[[   2 -109   20   67   28]
 [ -61  -18   17  -33    0]
 [ -61  -20   16  -34   39]
 [  63    0  105  -69  -49]
 [  10  -72    2   31   44]
 [ -56  -18   16  -35   40]
 [  25  -97    2    0    0]
 [  61    0    0    0  -48]]
->
[[  28   67   20 -109    2]
 [   0  -33   17  -18  -61]
 [  39  -34   16  -20  -61]
 [ -49  -69  105    0   63]
 [  44   31    2  -72   10]
 [  40  -35   16  -18  -56]
 [   0    0    2  -97   25]
 [ -48    0    0    0   61]]

[[  7   8  39 -84  81 -72  23 -39]
 [ 17  23 -44  78 -60  72 -49  57]
 [-36  10 -32  63 -69  58 -35  39]
 [ 49  60  47 -75  64 -71  23 -48]]
->
[[-39  23 -72  81 -84  39   8   7]
 [ 57 -49  72 -60  78 -44  23  17]
 [ 39 -35  58 -69  63 -32  10 -36]
 [-48  23 -71  64 -75  47  60  49]]

[[-40  21 -63 -15 -18 -32  13  31  45  65  59  43  61 -69 -48  24]
 [-40  77 -35  17  21  24 -19  88 -51 -55 -59 -38 -48 -34  30 -41]]
->
[[ 24 -48 -69  61  43  59  65  45  31  13 -32 -18 -15 -63  21 -40]
 [-41  30 -34 -48 -38 -59 -55 -51  88 -19  24  21  17 -35  77 -40]]

[[-18 -21  57  22]
 [ 33 -29 -32 -32]
 [ 31  -1  47  56]
 [ 21  26   8  -6]
 [-16  12 -45 -55]
 [ -8  81 -38 -45]
 [-31  46  11  14]]
->
[[ 22  57 -21 -18]
 [-32 -32 -29  33]
 [ 56  47  -1  31]
 [ -6   8  26  21]
 [-55 -45  12 -16]
 [-45 -38  81  -8]
 [ 14  11  46 -31]]

[[ 16  37 -44  17  26  43  21 -58 -10 -12  52]
 [ 44  13  11  -6  24  18  33   2 -59  36  16]
 [ 23   1  12   7  15  -1  16  14 -10  27   0]
 [-35  -3  69 -75 -98  17 -69  79  -9  53  -6]
 [ 22 -28  37  11  30 -14  26  43 -14  23 -35]
 [  5 -26  16  35   9 -50  -3  38  74  31 -39]
 [ 36  42 -20  38  52   4  41 -23  -1   6  51]]
->
[[ 52 -12 -10 -58  21  43  26  17 -44  37  16]
 [ 16  36 -59   2  33  18  24  -6  11  13  44]
 [  0  27 -10  14  16  -1  15   7  12   1  23]
 [ -6  53  -9  79 -69  17 -98 -75  69  -3 -35]
 [-35  23 -14  43  26 -14  30  11  37 -28  22]
 [-39  31  74  38  -3 -50   9  35  16 -26   5]
 [ 51   6  -1 -23  41   4  52  38 -20  42  36]]

[[  13  -93]
 [  11 -106]
 [ -18  107]
 [  -9  105]
 [  -8  108]
 [   0    8]
 [ -14   96]]
->
[[ -93   13]
 [-106   11]
 [ 107  -18]
 [ 105   -9]
 [ 108   -8]
 [   8    0]
 [  96  -14]]
---
[[ 10 -18 -21  58  -4  22  -9  -1  23  18  61  33 -87]
 [ 58  -4  22  -9  -1  23  18  61  33 -87 -99   9  36]
 [ -4  22  -9  -1  23  18  61  33 -87 -99   9  36 102]]
->
[[ 10 -18 -21  58  -4  22  -9  -1  23  18  61  33 -87]
 [ -4  22  -9  -1  23  18  61  33 -87 -99   9  36 102]
 [ 58  -4  22  -9  -1  23  18  61  33 -87 -99   9  36]]

[[-30 -14  19  16  72  60 -41  76  -3]
 [-17  39  -5 -49 -20  -6 -41  -9  89]]
->
[[-17  39  -5 -49 -20  -6 -41  -9  89]
 [-30 -14  19  16  72  60 -41  76  -3]]

[[  15  -29    7  -84  -65  -55]
 [-103   17  -53 -103 -104  -68]]
->
[[-103   17  -53 -103 -104  -68]
 [  15  -29    7  -84  -65  -55]]

[[-30  -5  32 -20 -12  35 -48 -33  12 -38 -15 -17]
 [ 70  10 -35 -43 -66  45 -91  30 -90 -46  15  -2]
 [-90 -57 102 -45  63 100 -86 -86  45 -23 -83 -57]]
->
[[ 70  10 -35 -43 -66  45 -91  30 -90 -46  15  -2]
 [-30  -5  32 -20 -12  35 -48 -33  12 -38 -15 -17]
 [-90 -57 102 -45  63 100 -86 -86  45 -23 -83 -57]]

[[ 63  72  25  20  71 -12   9   8   4 -21   3  28   9  16  16]
 [-15  63  -2  63  61  16  27 -36   9 -68  14 -19 -36  -9  14]
 [-30  22   2  23  99 -21   7   2  33 -26 -15  -2  67  16  16]]
->
[[-15  63  -2  63  61  16  27 -36   9 -68  14 -19 -36  -9  14]
 [-30  22   2  23  99 -21   7   2  33 -26 -15  -2  67  16  16]
 [ 63  72  25  20  71 -12   9   8   4 -21   3  28   9  16  16]]

[[  25    1  -23  -14   20   -5  -23   35   41  -10  -21]
 [  -3    8   -3   -1   -4  -10    4    8    2  -18   -4]
 [ -10   39   29 -104   55  -29   39  -52  -46   55   55]
 [   5   14   18  -15   12  -28  -18  -16    0   14   -6]]
->
[[  25    1  -23  -14   20   -5  -23   35   41  -10  -21]
 [  -3    8   -3   -1   -4  -10    4    8    2  -18   -4]
 [   5   14   18  -15   12  -28  -18  -16    0   14   -6]
 [ -10   39   29 -104   55  -29   39  -52  -46   55   55]]
